Here is a tiny trained network, its code and every weight. The questions are about switching its units off for an input and a class, where a switched-off unit gives its printed mean instead of its output.

import numpy as np


def w(rows, s, z=0):
    codes = np.array(rows[::2]) - 128.0
    scale = np.full(codes.shape[1], s)
    scale[-1] = z or s
    return codes * scale


def f(y):
    return np.maximum(y, 0)


def log_softmax(a):
    a = a - a.max(-1, keepdims=True)
    return a - np.log(np.exp(a).sum(-1, keepdims=True))


def net(x, mask):
    res = np.array(x, float).reshape(1, 4) / 4 @ E
    y = f(res @ A[0][:, :-1].T + A[0][:, -1])
    res = res + np.where(mask, y, B[0][:, -1]) @ B[0][:, :-1]
    return log_softmax(res[-1] @ U[:, :-1].T + U[:, -1])


A, B = {}, {}
E = w([
[17,195,81,208,44,182,107,187,123,130],'x0',
[116,147,121,117,101,101,175,117,101,160],'x1',
[35,134,63,6,161,184,148,74,215,43],'x2',
[134,146,121,149,177,91,173,168,156,109],'x3',
],0.013)
A[0] = w([
[69,190,89,129,122,165,115,142,165,127,97],'neuron 0',
[119,137,68,43,143,108,130,83,154,95,134],'neuron 1',
[190,10,188,160,153,59,117,98,115,171,254],'neuron 2',
[112,131,96,204,85,84,85,142,149,177,138],'neuron 3',
[169,119,93,72,171,122,149,35,162,136,154],'neuron 4',
[32,155,108,131,176,254,165,153,107,123,92],'neuron 5',
[104,172,103,234,90,117,73,190,46,125,160],'neuron 6',
[117,65,115,53,188,107,119,134,120,130,155],'neuron 7',
],0.0095,0.0062)
B[0] = w([
[149,49,90,92,56,71,216,108,189,123,179],'neuron 0',
[69,90,148,132,143,183,154,48,127,97,196],'neuron 1',
[202,170,251,98,115,102,123,159,70,54,252],'neuron 2',
[138,124,152,85,178,158,74,87,171,235,192],'neuron 3',
[57,121,157,178,206,156,134,72,99,117,195],'neuron 4',
[235,79,114,117,70,151,183,134,134,94,188],'neuron 5',
[119,150,103,146,162,182,79,201,176,193,240],'neuron 6',
[71,128,143,164,153,130,96,87,92,81,180],'neuron 7',
],0.011,0.02)
U = w([
[171,193,176,84,129,68,103,161,12,83,253],'0',
[74,179,112,155,171,197,60,164,204,201,147],'1',
[1,114,129,129,224,174,118,73,95,96,78],'2',
[112,57,74,66,19,125,174,116,166,86,18],'3',
],0.0099,0.0037)

Each question gives the input, the list of numbers given to net, and the class t.
The units are the neurons (one row each of A and B). Each row of codes is followed by its name. A weight is (code - 128) times the scale printed after its matrix; where a second scale follows, it is the last column's (A, B and U).
mask holds one flag per neuron, in row order. A switched-off neuron (its flag False) gives its mean, the last column of its row in B, instead of its output. The means were averaged over made-up inputs and are rounded, as every weight is.
A unit's drop is (log p(t) with every unit on - log p(t) with that unit switched off) / (log p(t) with every unit on - log p(t) with every unit switched off).
The circuit of an input: a set's keep is (log p(t) with only the set's units on - log p(t) with every unit switched off) / (log p(t) with every unit on - log p(t) with every unit switched off). Starting from all 8 units, units are removed one at a time, each time the one whose removal leaves the highest keep (on an exact tie, the one counted first), for as long as the keep stays at least 0.8.
units of the circuit, in order: the units of the circuit, biggest drop first
top k neurons: the k neurons with the biggest drops, biggest first
drop when u is switched off: that unit's drop, to one decimal
input [1,0,1,3], class 3: units of the circuit, in order	[neuron 2; neuron 6; neuron 4]
input [7,7,1,-6], class 3: units of the circuit, in order	[neuron 0]
input [-8,4,1,5], class 2: top 4 neurons	[neuron 4; neuron 7; neuron 1; neuron 5]
input [1,7,-3,5], class 1: units of the circuit, in order	[neuron 2; neuron 6]
input [1,-8,-4,8], class 1: top 3 neurons	[neuron 6; neuron 5; neuron 3]
input [-8,-1,1,-3], class 2: top 3 neurons	[neuron 4; neuron 7; neuron 1]
input [2,5,1,-7], class 3: drop when neuron 2 is switched off	0.4
input [1,8,3,2], class 3: drop when neuron 4 is switched off	0.0
input [2,3,0,-2], class 1: drop when neuron 0 is switched off	0.1
input [4,2,-4,-2], class 1: drop when neuron 1 is switched off	0.0
